Below is a small trained network, with its code and all its weights. Each question gives an input and a class and asks what happens when units are switched off, that is, made to give their printed mean instead of their output.

import numpy as np


def w(rows, s, z=0):
    codes = np.array(rows[::2]) - 128.0
    scale = np.full(codes.shape[1], s)
    scale[-1] = z or s
    return codes * scale


def f(y):
    return np.maximum(y, 0)


def log_softmax(a):
    a = a - a.max(-1, keepdims=True)
    return a - np.log(np.exp(a).sum(-1, keepdims=True))


def net(x, mask):
    res = np.array(x, float).reshape(1, 3) / 4 @ E
    y = f(res @ A[0][:, :-1].T + A[0][:, -1])
    res = res + np.where(mask, y, B[0][:, -1]) @ B[0][:, :-1]
    return log_softmax(res[-1] @ U[:, :-1].T + U[:, -1])


A, B = {}, {}
E = w([
[154,10,95,33,157,70],'x0',
[180,119,36,178,124,172],'x1',
[98,87,131,173,231,168],'x2',
],0.013)
A[0] = w([
[125,157,107,94,36,105,200],'N1',
[83,119,190,126,218,166,55],'N2',
[207,94,2,224,113,169,208],'N3',
[96,79,144,161,223,170,63],'N4',
[162,114,127,134,31,60,148],'N5',
[86,194,127,100,39,81,38],'N6',
[187,101,103,85,168,126,3],'N7',
[122,122,134,172,231,150,152],'N8',
[153,74,121,54,184,134,31],'N9',
[149,180,152,101,182,219,81],'N10',
[50,108,114,139,177,136,106],'N11',
[71,133,231,68,135,94,165],'N12',
[84,25,102,68,143,35,10],'N13',
[90,74,173,204,213,153,96],'N14',
[99,163,121,190,129,133,128],'N15',
[29,143,228,109,150,91,73],'N16',
[149,172,71,114,140,202,245],'N17',
[108,140,162,197,101,129,21],'N18',
[75,206,171,146,132,132,61],'N19',
[106,55,143,183,192,122,104],'N20',
[42,165,140,175,117,185,78],'N21',
[97,148,150,208,37,152,51],'N22',
],0.0096,0.0053)
B[0] = w([
[206,164,224,46,119,187,225],'N1',
[221,114,138,82,58,177,174],'N2',
[37,182,76,28,199,194,254],'N3',
[212,103,174,125,86,147,184],'N4',
[224,78,199,134,131,138,210],'N5',
[209,71,180,142,47,186,203],'N6',
[83,59,73,159,101,87,160],'N7',
[195,128,200,66,106,141,189],'N8',
[105,63,101,195,88,40,189],'N9',
[161,91,127,205,49,119,158],'N10',
[149,110,210,119,44,148,163],'N11',
[36,142,84,70,178,224,232],'N12',
[59,86,129,208,31,88,230],'N13',
[216,115,148,79,87,164,192],'N14',
[56,85,168,198,83,130,182],'N15',
[1,131,38,29,102,199,209],'N16',
[63,93,196,158,149,161,203],'N17',
[82,77,103,200,34,136,161],'N18',
[97,50,148,169,43,109,191],'N19',
[171,109,181,75,105,144,180],'N20',
[52,73,119,172,95,49,192],'N21',
[94,28,137,181,78,110,201],'N22',
],0.0085,0.013)
U = w([
[46,152,71,47,165,214,169],'0',
[248,128,204,117,121,133,142],'1',
[102,58,100,247,111,1,86],'2',
[103,130,199,80,189,140,190],'3',
[120,181,101,176,237,56,2],'4',
],0.0095,0.0054)

Each question gives the input, the list of numbers given to net, and the class t.
The units are the neurons (one row each of A and B). Each row of codes is followed by its name. A weight is (code - 128) times the scale printed after its matrix; where a second scale follows, it is the last column's (A, B and U).
mask holds one flag per neuron, in row order. A switched-off neuron (its flag False) gives its mean, the last column of its row in B, instead of its output. The means were averaged over made-up inputs and are rounded, as every weight is.
A unit's drop is (log p(t) with every unit on - log p(t) with that unit switched off) / (log p(t) with every unit on - log p(t) with every unit switched off).
The circuit of an input: a set's keep is (log p(t) with only the set's units on - log p(t) with every unit switched off) / (log p(t) with every unit on - log p(t) with every unit switched off). Starting from the 12 units with the biggest drops (on a tie, the unit counted first), units are removed one at a time, each time the one whose removal leaves the highest keep (on an exact tie, the one counted first), for as long as the keep stays at least 0.8.
circuit, biggest first: the units of the circuit, biggest drop first
top k neurons: the k neurons with the biggest drops, biggest first
drop when u is switched off: that unit's drop, to one decimal
input [6,0,5], class 2: top 3 neurons -> N13, N9, N1
input [-8,1,8], class 1: circuit, biggest first -> N14
input [-1,-7,-4], class 0: top 2 neurons -> N16, N12
input [6,5,-4], class 2: top 2 neurons -> N12, N16
input [8,-1,7], class 2: top 2 neurons -> N13, N9
input [8,-5,8], class 1: top 3 neurons -> N2, N14, N20
input [-7,-7,1], class 0: top 3 neurons -> N16, N12, N13
input [8,-6,-1], class 2: top 3 neurons -> N13, N9, N3
input [-5,-1,5], class 1: top 2 neurons -> N14, N8
input [7,6,-1], class 2: top 4 neurons -> N9, N13, N12, N16
input [-1,-7,7], class 0: top 3 neurons -> N16, N12, N5
input [0,4,8], class 1: drop when N20 is switched off -> 0.0
input [5,3,1], class 2: drop when N9 is switched off -> 0.1
input [-5,5,7], class 1: drop when N4 is switched off -> 0.3
input [8,-3,8], class 1: circuit, biggest first -> N4
